Below is a small trained network, with its code and all its weights. Each question gives an input and a target symbol and asks what happens when units are switched off, that is, made to give their printed mean instead of their output.

import numpy as np


def w(rows, s, z=0):
    codes = np.array(rows[::2]) - 128.0
    scale = np.full(codes.shape[1], s)
    scale[-1] = z or s
    return codes * scale


def f(y):
    return np.maximum(y, 0)


def softmax(a):
    e = np.exp(a - a.max(-1, keepdims=True))
    return e / e.sum(-1, keepdims=True)


def log_softmax(a):
    a = a - a.max(-1, keepdims=True)
    return a - np.log(np.exp(a).sum(-1, keepdims=True))


def net(x, mask):
    ids = ['ΞΠλμστ'.index(c) for c in x.split()]
    T = len(ids)
    res = E[ids] + P[:T]
    r = res
    for j in range(3):
        rows = slice(2 * j, 2 * j + 2)
        q, k, v = (r @ M[0][rows].T for M in (Q, K, V))
        z = softmax(np.where(np.tri(T) > 0, q @ k.T / 2**0.5, -1e9)) @ v
        o = O[0][rows]
        res = res + np.where(mask[j], z, o[:, -1]) @ o[:, :-1]
    y = f(res @ A[0][:, :-1].T + A[0][:, -1])
    res = res + np.where(mask[3:15], y, B[0][:, -1]) @ B[0][:, :-1]
    return log_softmax(res[-1] @ U[:, :-1].T + U[:, -1])


Q, K, V, O, A, B = {}, {}, {}, {}, {}, {}
E = w([
[109,54,104,120,77,93],'Ξ',
[59,188,34,124,205,96],'Π',
[2,81,185,131,13,49],'λ',
[66,71,180,23,165,84],'μ',
[25,57,94,95,198,67],'σ',
[100,113,146,31,34,65],'τ',
],0.019)
P = w([
[53,130,132,139,96,117],'0',
[168,122,144,145,181,67],'1',
[254,175,114,98,95,164],'2',
[133,132,133,144,176,164],'3',
[99,150,106,109,117,110],'4',
[56,144,94,124,130,116],'5',
[25,124,101,123,142,79],'6',
],0.013)
Q[0] = w([
[169,157,139,126,129,54],'head 0',
[255,167,144,61,151,233],'head 0',
[236,141,63,129,113,129],'head 1',
[123,101,94,71,92,125],'head 1',
[103,127,131,40,150,43],'head 2',
[153,173,196,177,120,136],'head 2',
],0.0096)
K[0] = w([
[124,28,104,163,176,114],'head 0',
[185,152,169,182,153,40],'head 0',
[162,148,183,142,173,47],'head 1',
[95,138,123,102,186,128],'head 1',
[121,137,74,138,112,111],'head 2',
[222,110,136,53,192,2],'head 2',
],0.0085)
V[0] = w([
[42,55,153,136,246,155],'head 0',
[107,52,50,210,122,117],'head 0',
[146,84,61,186,50,168],'head 1',
[140,29,198,79,143,154],'head 1',
[212,92,37,97,192,118],'head 2',
[164,56,146,102,118,106],'head 2',
],0.011)
O[0] = w([
[60,191,135,202,85,182,195],'head 0',
[109,180,51,59,2,228,181],'head 0',
[216,137,63,17,45,114,112],'head 1',
[34,198,204,61,229,102,134],'head 1',
[10,44,75,128,162,136,7],'head 2',
[57,183,162,56,231,93,132],'head 2',
],0.0089,0.014)
A[0] = w([
[166,148,23,116,248,94,156],'neuron 0',
[103,204,39,137,166,117,117],'neuron 1',
[105,53,226,31,161,88,162],'neuron 2',
[96,39,66,88,196,124,125],'neuron 3',
[155,44,136,114,22,161,149],'neuron 4',
[199,68,31,149,150,90,144],'neuron 5',
[156,158,45,254,143,96,250],'neuron 6',
[168,218,172,160,193,91,123],'neuron 7',
[101,201,102,86,124,85,168],'neuron 8',
[167,144,142,170,209,67,3],'neuron 9',
[148,126,95,113,208,20,102],'neuron 10',
[106,233,180,198,37,87,116],'neuron 11',
],0.0072,0.0031)
B[0] = w([
[128,105,91,84,92,115,139],'neuron 0',
[219,115,194,92,65,117,159],'neuron 1',
[119,127,69,135,56,147,163],'neuron 2',
[182,136,98,186,32,144,135],'neuron 3',
[137,209,60,189,141,53,183],'neuron 4',
[117,101,137,84,105,121,140],'neuron 5',
[86,72,181,143,159,89,170],'neuron 6',
[82,92,177,112,99,109,175],'neuron 7',
[65,147,62,96,114,141,193],'neuron 8',
[162,182,168,70,42,142,141],'neuron 9',
[120,113,203,128,144,127,142],'neuron 10',
[200,78,127,132,253,162,250],'neuron 11',
],0.0067,0.021)
U = w([
[79,133,72,48,125,97,240],'Ξ',
[129,71,168,146,38,141,119],'Π',
[183,150,176,95,127,128,116],'λ',
[70,98,130,92,224,41,149],'μ',
[89,148,131,116,130,231,5],'σ',
[113,3,151,33,137,5,110],'τ',
],0.0064,0.0026)

Each question gives the input, a string of symbols that net reads in full, and the target symbol t.
The units are the heads (2 rows each of Q, K, V and O) and the neurons (one row each of A and B). Each row of codes is followed by its name. A weight is (code - 128) times the scale printed after its matrix; where a second scale follows, it is the last column's (O, A, B and U).
mask holds one flag per unit, heads first, then neurons. A switched-off unit (its flag False) gives its mean, the last column of its rows in O or B, instead of its output. The means were averaged over made-up inputs and are rounded, as every weight is.
A unit's drop is (log p(t) with every unit on - log p(t) with that unit switched off) / (log p(t) with every unit on - log p(t) with every unit switched off).
The circuit of an input: a set's keep is (log p(t) with only the set's units on - log p(t) with every unit switched off) / (log p(t) with every unit on - log p(t) with every unit switched off). Starting from the 12 units with the biggest drops (on a tie, the unit counted first), units are removed one at a time, each time the one whose removal leaves the highest keep (on an exact tie, the one counted first), for as long as the keep stays at least 0.8.
units of the circuit, in order: the units of the circuit, biggest drop first
unit that matters most: the unit with the biggest drop
top k neurons: the k neurons with the biggest drops, biggest first
which heads matter: for each layer, one digit per head in row order, 1 if its drop is at least 0.15 and else 0, layers parted by /
drop when u is switched off: that unit's drop, to one decimal
input Ξ μ μ, target μ: units of the circuit, in order : (head 1)
input Ξ λ μ, target Ξ: units of the circuit, in order : (neuron 2; neuron 11; head 2; head 1)
input Π λ τ Ξ Π μ σ, target Π: which heads matter : 001
input μ Ξ Π Π σ, target Π: units of the circuit, in order : (head 2; neuron 3; head 1)
input τ Ξ Ξ τ σ, target τ: units of the circuit, in order : (head 0; neuron 4)
input Π Ξ Π τ, target Π: top 2 neurons : (neuron 11; neuron 8)
input Π μ λ Ξ τ Ξ μ, target Π: units of the circuit, in order : (head 2; neuron 11; head 1)
input λ Π λ λ λ, target λ: units of the circuit, in order : (head 2; neuron 11)
input σ Ξ Ξ, target Ξ: which heads matter : 101
input μ Ξ λ Ξ Ξ, target μ: which heads matter : 110
input μ Ξ Ξ λ, target μ: units of the circuit, in order : (head 0; head 2)
input Π σ μ, target σ: which heads matter : 100
input Ξ μ Ξ σ, target Ξ: units of the circuit, in order : (head 1; neuron 11; head 0)
input Ξ Ξ τ, target Ξ: which heads matter : 001
input Ξ σ Ξ, target σ: which heads matter : 110
input Π τ λ Π τ, target Π: which heads matter : 011
input λ Ξ Ξ Π Ξ Π, target λ: units of the circuit, in order : (head 2; neuron 1)
input Π μ Ξ, target μ: units of the circuit, in order : (head 1)
input Ξ τ τ, target τ: which heads matter : 100
input τ Π Ξ λ Π, target τ: unit that matters most : head 0
input Π Ξ λ μ λ μ τ, target μ: top 2 neurons : (neuron 11; neuron 1)
input Π Π Π Π, target Π: units of the circuit, in order : (head 1; head 2)
input μ Ξ μ, target Ξ: units of the circuit, in order : (head 2; neuron 11)
input μ μ Ξ Π μ λ, target μ: units of the circuit, in order : (head 0; neuron 11)
input Π Π Ξ μ Π μ, target Π: units of the circuit, in order : (head 2; head 1)
input Π τ τ, target τ: drop when head 0 is switched off : 1.3
input λ Π Π λ Π, target λ: unit that matters most : head 2
input Π μ Π, target μ: drop when head 0 is switched off : 0.2
